(in the rows, 128 means zero)
Each row of numbers stands for one thing and depends on some of the facts below. Use the named rows to name the rest.

Some facts about the things:
Z181: ψ e; χ 463; π Z11
Z958: ψ c; χ 318; π Z135
Z283: ψ b; χ 318; π Z445
Z869: ψ b; χ 608
Z809: ψ b; χ 463; π Z189
Z911: ψ e; χ 318
Z904: ψ d; χ 454; π Z22
Z998: ψ d; χ 68; π Z120 Z562
Z297: ψ c; χ 608; π Z597 Z869
Z479: ψ e; χ 454; π Z919 Z361
Z700: ψ b; χ 463; π Z505
Z203: ψ c; χ 454; π Z120 Z128 Z697 Z955
Z973: ψ a; χ 318; π Z22 Z104
Z623: ψ a; χ 463; π Z254
Z944: ψ d; χ 463; π Z915 Z914
Z300: ψ c; χ 318
Z870: ψ b; χ 463
Z521: ψ a; χ 463; π Z181
Z693: ψ b; χ 463
Z94: ψ e; χ 608; π Z264
Z727: ψ d; χ 463; π Z109
Z974: ψ a; χ 454
Z345: ψ c; χ 608; π Z181 Z505 Z11
Z519: ψ d; χ 318
Z292: ψ d; χ 454; π Z69 Z345 Z870
Z483: ψ a; χ 608
Z871: ψ b; χ 454; π Z187
Z895: ψ a; χ 318; π Z798
Z915: ψ a; χ 463; π Z13 Z238
Z245: ψ b; χ 526
Z858: ψ b; χ 68; π Z869
Z106: ψ d; χ 68; π Z361
Z697: ψ d; χ 68
Z605: ψ a; χ 318
Z579: ψ b; χ 463; π Z914
Z231: ψ a; χ 463; π Z361
Z361: ψ a; χ 454; π Z311
Z445: ψ d; χ 463; π Z264
Z737: ψ d; χ 454
Z613: ψ b; χ 463; π Z231 Z623
Z249: ψ a; χ 68
Z135: ψ c; χ 454; π Z238
Z411: ψ c; χ 463; π Z871 Z436
Z400: ψ d; χ 463; π Z693
Z93: ψ b; χ 463; π Z613
Z211: ψ b; χ 463; π Z231
Z888: ψ d; χ 318; π Z613 Z579
Z294: ψ d; χ 318; π Z352 Z626 Z238
Z159: ψ e; χ 454
Z127: ψ c; χ 608
Z69: ψ a; χ 463; π Z581 Z271
Z262: ψ c; χ 526
Z109: ψ b; χ 454
Z187: ψ b; χ 463
Z264: ψ d; χ 68; π Z613 Z466
Z104: ψ a; χ 454
Z955: ψ e; χ 454
Z581: ψ a; χ 318
Z798: ψ d; χ 463; π Z292
Z756: ψ d; χ 463
Z862: ψ e; χ 608; π Z271
Z195: ψ b; χ 608
Z562: ψ a; χ 463; π Z505
Z270: ψ c; χ 68; π Z597 Z737 Z238
Z597: ψ b; χ 608; π Z623 Z613
Z271: ψ a; χ 68
Z58: ψ e; χ 463
Z901: ψ b; χ 463; π Z693
Z924: ψ b; χ 463
Z206: ψ a; χ 318
Z837: ψ d; χ 608; π Z181 Z869
Z545: ψ a; χ 608; π Z605
Z334: ψ d; χ 526; π Z254 Z837
Z128: ψ b; χ 318
Z254: ψ a; χ 608
Z28: ψ d; χ 526
Z30: ψ e; χ 526
Z115: ψ c; χ 454; π Z400 Z519
Z436: ψ c; χ 454; π Z329
Z744: ψ e; χ 463; π Z798 Z94
Z11: ψ a; χ 608
Z22: ψ b; χ 463; π Z693 Z104 Z109 Z697
Z189: ψ c; χ 463; π Z506 Z737
Z352: ψ e; χ 463; π Z924 Z870 Z254
Z860: ψ c; χ 318; π Z506 Z519
Z238: ψ c; χ 608
Z505: ψ c; χ 463; π Z11
Z466: ψ a; χ 68; π Z238
Z315: ψ e; χ 454; π Z271
Z46: ψ b; χ 463; π Z693 Z334
Z210: ψ a; χ 463
Z532: ψ c; χ 454
Z13: ψ d; χ 318; π Z505
Z79: ψ d; χ 318; π Z254
Z733: ψ b; χ 463; π Z128
Z374: ψ e; χ 463; π Z862 Z109
Z793: ψ a; χ 526; π Z109
Z642: ψ c; χ 463; π Z300 Z181 Z115
Z311: ψ a; χ 608
Z355: ψ e; χ 608
Z506: ψ a; χ 318; π Z924
Z557: ψ b; χ 318
Z836: ψ d; χ 608
Z146: ψ a; χ 318; π Z231
Z866: ψ a; χ 463; π Z176
Z919: ψ b; χ 318; π Z352 Z869 Z837
Z120: ψ b; χ 463
Z914: ψ a; χ 463
Z515: ψ c; χ 463
Z764: ψ b; χ 463
Z626: ψ d; χ 318
Z108: ψ a; χ 526; π Z793
Z226: ψ c; χ 318; π Z581
Z329: ψ e; χ 608
Z654: ψ c; χ 463; π Z315 Z733
Z176: ψ d; χ 318; π Z579

Some things and their rows:
[118 145 148 122 149 127 136  95 151 109 141 142 123 118 115 143 104 121
 135 132 132 133 139 120 130 169 132 132  93] -> Z557
[ 95 142 154 152 154 129 131 145 147 115 121 123 135 133 103 110 109 125
 121 145 113 115 128 152 143 151 122 119 145] -> Z249
[111 139 130  79 124  89 106 147 144 164 151 151 158  93 103 115 102 162
  91 129 147 124 108 136 149 124 124 134 120] -> Z744
[121 197 125 116 144  95  98 153 155 137 156 180 127 116 154 119 104 162
 138 145 148 130 124 100 142 140  98 120 122] -> Z955
[100 119 153 140 153 142 180 129 112  99 103  84 147 136 114 167 162  90
 113 117  91 144 165 132 141 155 126 113 102] -> Z515
[ 97 148 127 118 124 121  83  88 159 138 164 167 152 100 203 141  65 163
  92 133 155 121  97 132 118 124 131 157  72] -> Z176
[ 93 119 158 133 164 159 177 107 120 102  98  82 142 152 128 157 142  97
 124 143 115 143 159 130 129 156 123 127  85] -> Z135
[119 171 142 136 147 124 132 146 144 114 125 135 144 147 107 127 127 114
 151 151 115 143 154 108 133 156 102 105 125] -> Z104
[122 157 130 125 121 139 101 103 169 139 153 179 122 116 157 123  90 164
 112 136 163 117  96 115 124 140 138 143  97] -> Z13
[110 135 149 115 136 121 147 152 128 131 120 112 160 110 106 123 135 130
 118 132 121 128 141 138 132 137 127 129 129] -> Z623
[122  83 110 158 201 111 104 146 104 142 109 139 212 143  59  84  89 186
  26 138 115 112 249 105 134 137 216  73 120] -> Z545
[117 140 127  89 106 115 106 116 152 158 146 145 146 103 155 140  83 165
  75 111 136 107  97 133 141 107 138 139 101] -> Z944
[ 99 159 135  85 121 105 125 152 133 151 164 160 139  73 111 113  99 170
  72 122 143 123 122 125 139 129 140 137 168] -> Z94
[132 152 134 112 134  98 145 131 148 121 132 132 133 126  95 162 122 127
 134 107 105 128 150 120 159 156 121 107 117] -> Z22
[136 157 136 118 100 136 129 122 156 158 154 191 120 102 121 137 102 173
 102 118 151 118 111 127 126 125 150 129 124] -> Z334
[114 159 131 114 140 107  95 125 156 145 164 175 133  99 112 111 102 155
 128 148 173 133 105 117 130 155 122 139 113] -> Z911
[104 163 139 163 151 130 119 132 141 102 139 150 144 122 144 135 122 108
 138 148 127 142 150 126 114 163 112 123 114] -> Z581
[140 158 135 102 105 126 121 130 157 157 139 162 124 120 130 129 115 177
 111 115 131 104 104 108 150 122 138 119 123] -> Z400

Which thing is each row?
No name comes twice in this set of rows, the named rows included.
[114 139 155 141 153 144 135 122 142 119 125 130 143 122  92 114 132 121
 149 156 155 133 138 129 115 172 128 131 118]  Z506
[107 144 145 145 149 136 118 121 143 116 135 133 151 123 110 121 121 109
 131 157 143 144 137 129 115 168 124 132 112]  Z206
[112 135 141 116 121 134 109 105 171 158 136 143 109 122 124 107  76 176
  94 127 145  91  73 142 155 132 149 139 126]  Z106
[111 141 164 169 165 171 186 104 123  82 111 111 117 146 117 147 163  93
 156 142 123 145 161 116 114 184 126 119 102]  Z300
[126 185 130 151 125 123 108 136 173 128 145 182  97 141 152 117  86 176
 121 120 114  95  93 117 159 141 125 111 141]  Z697
[115 177 133 146 154 111 125 105 156  91 151 159 118 125 142 161 104 117
 151 126 111 136 154 109 128 171 115 116 105]  Z128
[119 159 115 100 117  67  92 150 154 166 153 164 140 113  83 124 102 154
  97 127 135 132 115 120 165 141 117 109 128]  Z374
[109 121 157 125 154 132 142 103 157 118 126 113 113 127  80 133  92 123
 116 117 121 107 120 150 160 163 135 133 128]  Z858
[107 184 116  46 119 122 134 136 112 126 145 187 132  43 136 142 112 221
 117 186  56 124 120 137 131 180 141 111 188]  Z329
[118 148 140  76 138 114 104 128 159 163 147 148 133 110  97 100  99 159
 113 156 181 127 102 124 147 141 121 139 109]  Z479
[124 166 142 130 123 157 109 107 164 130 150 181 121 107 171 123  96 177
 139 130 165 113  99 109 115 137 139 149 115]  Z626

Now the same things, written a new way:
Some things and their rows:
[144 120 123 130 136 155 142 126 110 130 133 170  67  66 179 110 130 109
 137  63 120  86 118 129 112 100 124 164  78 153 113] -> Z135
[136 134 110 124 156 148 136 137 106 155 131 167  70 107 168 121 124  93
 150  75 117 109 137 135  92 111 135 193  88 167 138] -> Z860
[139 117 105 138 158 140 126 137 117 137 129 187  70  81 184 102 124 114
 136  97 118 129 126 136  97  91 140 175  77 165 126] -> Z597
[145 120 111 145 158 126 124 142 125 136 122 193  65  84 172  99 114 122
 144 105 118 127 117 125  93  87 138 161  73 155 131] -> Z613
[125 130 102 140 151 144 121 151 130 162 135 174  85  68 185 103 121 121
 138  77  97 132 114 109  92  99 134 195 104 149 123] -> Z195
[118 122  87 127 119 144 134 152 114 145 109 178  50  67 172  87 131 106
 136  44  88 115 125 112  96 112  86 184 107 164 102] -> Z955
[162 137 125 119 117 128 169 137 108 143 148 127  71 120 137 148 104 108
 156  38 108 129 132 102 135 127 135 164  88 171  88] -> Z562
[139 122 110 142 141 145 124 153 149 163 128 178  82  62 174  99 105 139
 134  79  94 137 106  95  88  97 125 190 104 145 107] -> Z187
[134 119 113 148 119 168 132 142 124 164 117 174  80  56 194  97 131 130
 125  52  93 108 100  93  86  92 116 195  99 145 110] -> Z871
[188 130 122 105 140 150 132 121  78 137 172 123  72  94 160 113 100  95
 138  41  99 117 132 123 119 133 161 192  93 135 130] -> Z13
[148 131 120 131 163 143 145 138 120 143 136 164  67  91 156 122 122 111
 153  95 129 116 122 118 106 103 133 161  79 152 126] -> Z189
[160 131 151 128 122 120 148 140  76 142 111 139  83 115 183 154 119 136
 163  69 130 151 131 118 104 136 143 150  82 168  87] -> Z311
[129 125 117 144 160 153 119 134 117 151 135 182  67  87 187 104 124 101
 133  91 118 106 128 130  91  92 148 190  80 163 137] -> Z283
[188 133 114 121 141 157 145 144  70 132 134 146  82 107 190 136 117 113
 156  78 130 127 116 105  82 127 162 172  80 104 131] -> Z106
[146 114 112 136 158 123 124 132 135 125 123 182  51  59 158  88 114 120
 141  88 109 134 129 123 107 103 129 158  87 164 129] -> Z924
[ 96 142  84 117 150 148 137 144 144 154 121 183  70  96 152 109 139  94
 153  85 115 126 121  90  90 113 110 186 114 162 138] -> Z374
[ 93 135 101 120 129 162 131 120 138 137 109 183  60  53 172 104 150  97
 140  53 101 102 121 100  99 119  96 181 113 156 127] -> Z315
[133 145 155 100 125 139 157 109 105 146 133 122  71 119 160 154 121  94
 152  45 129 117 135 107 122 143 150 167  96 180 111] -> Z895

Rows to name:
No name comes twice in this set of rows, the named rows included.
[139 120  98 124 132 155 154 147  88 140 119 172  55  91 170 108 141 104
 153  48 108 106 128 123  97 111  97 178  89 154 117]  Z115
[183 128 125 116 125 164 127 139  90 137 136 127  70  84 179 125 116 121
 149  55 105 122 112  97  86 138 151 189  99  99 127]  Z28
[192 125 108 112 138 154 145 130  69 115 148 134  60 100 169 124 114  98
 150  67 111 111 128 124  92 132 147 172  87 120 141]  Z334
[120 144 101 111 161 149 149 145 138 159 137 161  69  96 147 126 138 104
 164  67 115 122 119  93 100 122 109 183 113 142 139]  Z654
[192 127 127  95 148 137 126 139  70 126 135 132  57  91 170 102 109 113
 147  57 105 146 139 126  91 152 142 182 102 126 132]  Z519
[143 132  87 128 152 137 154 157 116 157 152 163  75 118 135 121 127  94
 152  65 113 110 120 118 107  96 127 190  85 157 121]  Z642
[114 134  99 135 155 148 139 127 145 145 138 184  70  91 162 111 123  95
 146  95 121 106 110 106 107  87 135 172  83 178 132]  Z744
[188 136 134 110 137 156 135 127  80 134 155 137  80  90 184 118 106 112
 142  60 114 121 124 117 105 130 167 185  92 122 132]  Z176
[137 143 125 104 117 136 163 148  78 162 115 134  78 149 157 147 129  91
 162  48 123 140 147 107  86 152 124 179 102 161 113]  Z973
[193 120 131 108 128 159 141 116  68 100 135 145  61  59 184 111 125 122
 144  55 128 111 114 121 109 130 133 149  82 120 124]  Z737

Now the same things, written a new way:
Some things and their rows:
[133  94 149 156  81 190  66 151 181 138 137 133 124  94] -> Z521
[163 144 119 130 136 103 138 119 112 135 110  99  89 132] -> Z109
[153 139 128  95 116 138 141 130 155 134 133 111 125 163] -> Z355
[ 62 129  57  92 153 104 123 135  75 147 125 141 195 128] -> Z292
[116  94 126 151  63 173  99 129 174 144 110 106 112  61] -> Z973
[ 94 150  37  77 145 102 138 150  88 119 142 118 184 133] -> Z737
[149 158 167 167 164  93 152  67  95 106 123 149 121 133] -> Z135
[132 126 166 145 138 113 134 114 108 118 130 152 114 142] -> Z211
[153 111 126 135  70 181  95 166 192 117 141 106 103  92] -> Z483
[ 84 151  47  58 166 122 139 180  94 121 144 129 161 153] -> Z697
[172 139 141 131 143 109 136 135 124 116 138 120 101 153] -> Z120
[182 161 140 144 164  88 153  95 104 116 118 109  93 143] -> Z532
[153 118 110 144  63 171 105 142 188 119 127  83 113  67] -> Z206
[168 136 142 134 147 109 145 132 133 118 136 120 104 144] -> Z869
[ 56 130  62  96 147  98 157 128  88 125 136 140 212 113] -> Z294
[120 131 130 110 108 134 126  93 121 163 102 117 128 141] -> Z315
[116 113 132 153  58 183  82 123 161 128 120 122 114  67] -> Z361
[168 136 141 130 142 110 138 135 123 115 138 121 100 154] -> Z187

Rows to name:
No name comes twice in this set of rows, the named rows included.
[143 123 151 132 153 153  94 113 155 163 128 133 167 169]  Z181
[ 73 124  61 116 184 109 126 130 107 152 133 132 236 119]  Z13
[137 159 177 148 184 115 152  96 102 106 124 159  97 153]  Z270
[181 157 164 146 166  93 167 108 121  93 142 134 104 156]  Z238
[168 110 123 148  96 191  75 166 209 130 148 102 121  96]  Z11
[ 92 132  57  74 152 102 148 175 100 123 150 129 181 149]  Z836
[151 125 163 161 172 123 110 115 129 139 132 145 137 151]  Z700
[155 128 106 138  64 180  83 141 180 120 132  93 105  76]  Z974
[ 59 128  56  90 145  99 129 138  69 146 123 138 185 128]  Z904
[112 132 148 144  82 212  86 137 180  95 148 150 117  84]  Z466
[158 137 134  96 111 138 129 129 147 131 135 110 124 170]  Z58
[116 116 149 106 112 137 136 120 136 160 111 129 123 155]  Z862

